Here is a tiny trained network, its code and every weight. The questions are about switching its units off for an input and a target symbol, where a switched-off unit gives its printed mean instead of its output.

import numpy as np


def w(rows, s, z=0):
    codes = np.array(rows[::2]) - 128.0
    scale = np.full(codes.shape[1], s)
    scale[-1] = z or s
    return codes * scale


def norm(h):
    return h / np.sqrt((h * h).mean(-1, keepdims=True) + 1e-5)


def f(y):
    return np.maximum(y, 0)


def softmax(a):
    e = np.exp(a - a.max(-1, keepdims=True))
    return e / e.sum(-1, keepdims=True)


def log_softmax(a):
    a = a - a.max(-1, keepdims=True)
    return a - np.log(np.exp(a).sum(-1, keepdims=True))


def net(x, mask):
    ids = ['αβγδεηλμσφω'.index(c) for c in x.split()]
    T = len(ids)
    res = E[ids] + P[:T]
    r = norm(res)
    for j in range(2):
        rows = slice(2 * j, 2 * j + 2)
        q, k, v = (r @ M[0][rows].T for M in (Q, K, V))
        z = softmax(np.where(np.tri(T) > 0, q @ k.T / 2**0.5, -1e9)) @ v
        o = O[0][rows]
        res = res + np.where(mask[j], z, o[:, -1]) @ o[:, :-1]
    y = f(norm(res) @ A[0][:, :-1].T + A[0][:, -1])
    res = res + np.where(mask[2:6], y, B[0][:, -1]) @ B[0][:, :-1]
    return log_softmax(norm(res)[-1] @ U[:, :-1].T + U[:, -1])


Q, K, V, O, A, B = {}, {}, {}, {}, {}, {}
E = w([
[177,56,230,128,110,111],'α',
[21,123,119,119,53,193],'β',
[194,94,142,17,106,102],'γ',
[2,148,152,159,119,195],'δ',
[83,43,121,116,154,90],'ε',
[121,95,171,208,192,56],'η',
[115,142,139,104,134,13],'λ',
[187,40,103,198,167,183],'μ',
[98,134,103,226,40,125],'σ',
[91,21,110,93,189,99],'φ',
[101,42,128,99,189,95],'ω',
],0.0069)
P = w([
[1,47,162,80,112,127],'0',
[37,70,147,96,110,130],'1',
[61,81,133,105,115,126],'2',
[79,89,125,109,117,119],'3',
[99,96,122,112,123,110],'4',
[114,98,115,119,119,104],'5',
[129,103,113,123,124,93],'6',
[150,103,110,130,122,88],'7',
[168,108,103,139,124,78],'8',
[181,115,93,145,119,69],'9',
],0.0046)
Q[0] = w([
[130,40,114,158,158,91],'head 1',
[123,166,149,132,142,128],'head 1',
[108,255,155,145,90,229],'head 2',
[102,130,116,150,121,111],'head 2',
],0.019)
K[0] = w([
[216,117,124,195,113,49],'head 1',
[61,131,189,127,193,130],'head 1',
[1,65,121,85,140,162],'head 2',
[80,178,94,175,56,119],'head 2',
],0.009)
V[0] = w([
[176,76,57,128,104,113],'head 1',
[97,176,44,99,108,192],'head 1',
[116,129,101,254,184,113],'head 2',
[94,207,111,108,119,23],'head 2',
],0.0064)
O[0] = w([
[67,147,101,62,67,206,149],'head 1',
[178,138,2,99,138,95,1],'head 1',
[15,116,99,216,253,169,114],'head 2',
[6,127,149,23,163,48,108],'head 2',
],0.005,0.0036)
A[0] = w([
[81,105,112,166,156,153,140],'neuron 1',
[53,118,235,3,131,91,2],'neuron 2',
[201,150,52,28,65,120,85],'neuron 3',
[103,121,67,207,218,98,100],'neuron 4',
],0.0061,0.0044)
B[0] = w([
[161,146,114,106,79,146,254],'neuron 1',
[171,238,93,156,142,158,237],'neuron 2',
[200,163,154,200,253,107,195],'neuron 3',
[216,147,95,140,150,90,212],'neuron 4',
],0.0078,0.0035)
U = w([
[151,60,237,114,78,128,108],'α',
[181,185,82,181,153,107,3],'β',
[247,168,136,88,138,92,179],'γ',
[129,128,142,110,133,132,47],'δ',
[31,148,134,128,39,174,199],'ε',
[80,99,177,184,217,108,132],'η',
[74,216,135,56,155,80,211],'λ',
[194,128,72,200,107,213,97],'μ',
[141,78,41,87,169,64,157],'σ',
[109,67,114,45,139,166,164],'φ',
[131,179,159,73,181,235,83],'ω',
],0.013,0.0038)

Each question gives the input, a string of symbols that net reads in full, and the target symbol t.
The units are the heads (2 rows each of Q, K, V and O) and the neurons (one row each of A and B). Each row of codes is followed by its name. A weight is (code - 128) times the scale printed after its matrix; where a second scale follows, it is the last column's (O, A, B and U).
mask holds one flag per unit, heads first, then neurons. A switched-off unit (its flag False) gives its mean, the last column of its rows in O or B, instead of its output. The means were averaged over made-up inputs and are rounded, as every weight is.
A unit's drop is (log p(t) with every unit on - log p(t) with that unit switched off) / (log p(t) with every unit on - log p(t) with every unit switched off).
The circuit of an input: a set's keep is (log p(t) with only the set's units on - log p(t) with every unit switched off) / (log p(t) with every unit on - log p(t) with every unit switched off). Starting from all 6 units, units are removed one at a time, each time the one whose removal leaves the highest keep (on an exact tie, the one counted first), for as long as the keep stays at least 0.8.
circuit, biggest first: the units of the circuit, biggest drop first
unit that matters most: the unit with the biggest drop
top k neurons: the k neurons with the biggest drops, biggest first
which heads matter: for each layer, one digit per head in row order, 1 if its drop is at least 0.15 and else 0, layers parted by /
drop when u is switched off: that unit's drop, to one decimal
input ω γ α μ η ε, target η: top neuron -> neuron 4
input φ φ δ ε ε, target ε: circuit, biggest first -> neuron 3; neuron 4; neuron 2
input φ φ ε σ ω δ σ φ ω ε, target σ: top 2 neurons -> neuron 4; neuron 2
input ε ω δ δ β λ φ σ, target ε: top 3 neurons -> neuron 3; neuron 2; neuron 4
input ω φ δ β ε β ω, target ω: circuit, biggest first -> head 1; neuron 2; neuron 4
input α ε ε, target α: circuit, biggest first -> head 2; head 1
input ω ω φ ω, target ω: which heads matter -> 00
input λ β α λ β α β, target β: which heads matter -> 11
input β β δ η δ δ γ δ, target γ: circuit, biggest first -> head 1; neuron 4
input η η λ φ α β φ φ δ, target ε: circuit, biggest first -> neuron 3; neuron 2
input α γ λ ω, target λ: circuit, biggest first -> head 2; neuron 2
input ε ω η δ δ, target μ: circuit, biggest first -> head 1; neuron 1
input σ δ ω, target σ: which heads matter -> 10
input β σ β ε β σ η η β, target γ: which heads matter -> 11
input μ ε δ σ γ ε, target γ: which heads matter -> 01
input σ δ σ ε, target σ: circuit, biggest first -> head 1
input δ α β α λ φ, target λ: circuit, biggest first -> head 2; neuron 2
input α β ω ω, target α: which heads matter -> 01
input η β γ γ β η β, target β: circuit, biggest first -> head 1; head 2; neuron 3
input β γ λ ω δ λ, target λ: top neuron -> neuron 2
input λ σ ω β ε η β, target μ: top 3 neurons -> neuron 3; neuron 4; neuron 2
input δ μ λ λ δ, target μ: top 2 neurons -> neuron 4; neuron 1
input η β ε λ φ ω, target λ: drop when head 2 is switched off -> 0.7
input ω δ ω δ δ μ σ η, target η: drop when head 1 is switched off -> 0.5
input γ α η φ γ λ ω μ γ λ, target λ: drop when head 2 is switched off -> 0.3
input λ ω λ ω β η φ δ η, target η: drop when neuron 1 is switched off -> 0.0
input ε μ γ η β ω, target η: unit that matters most -> head 1
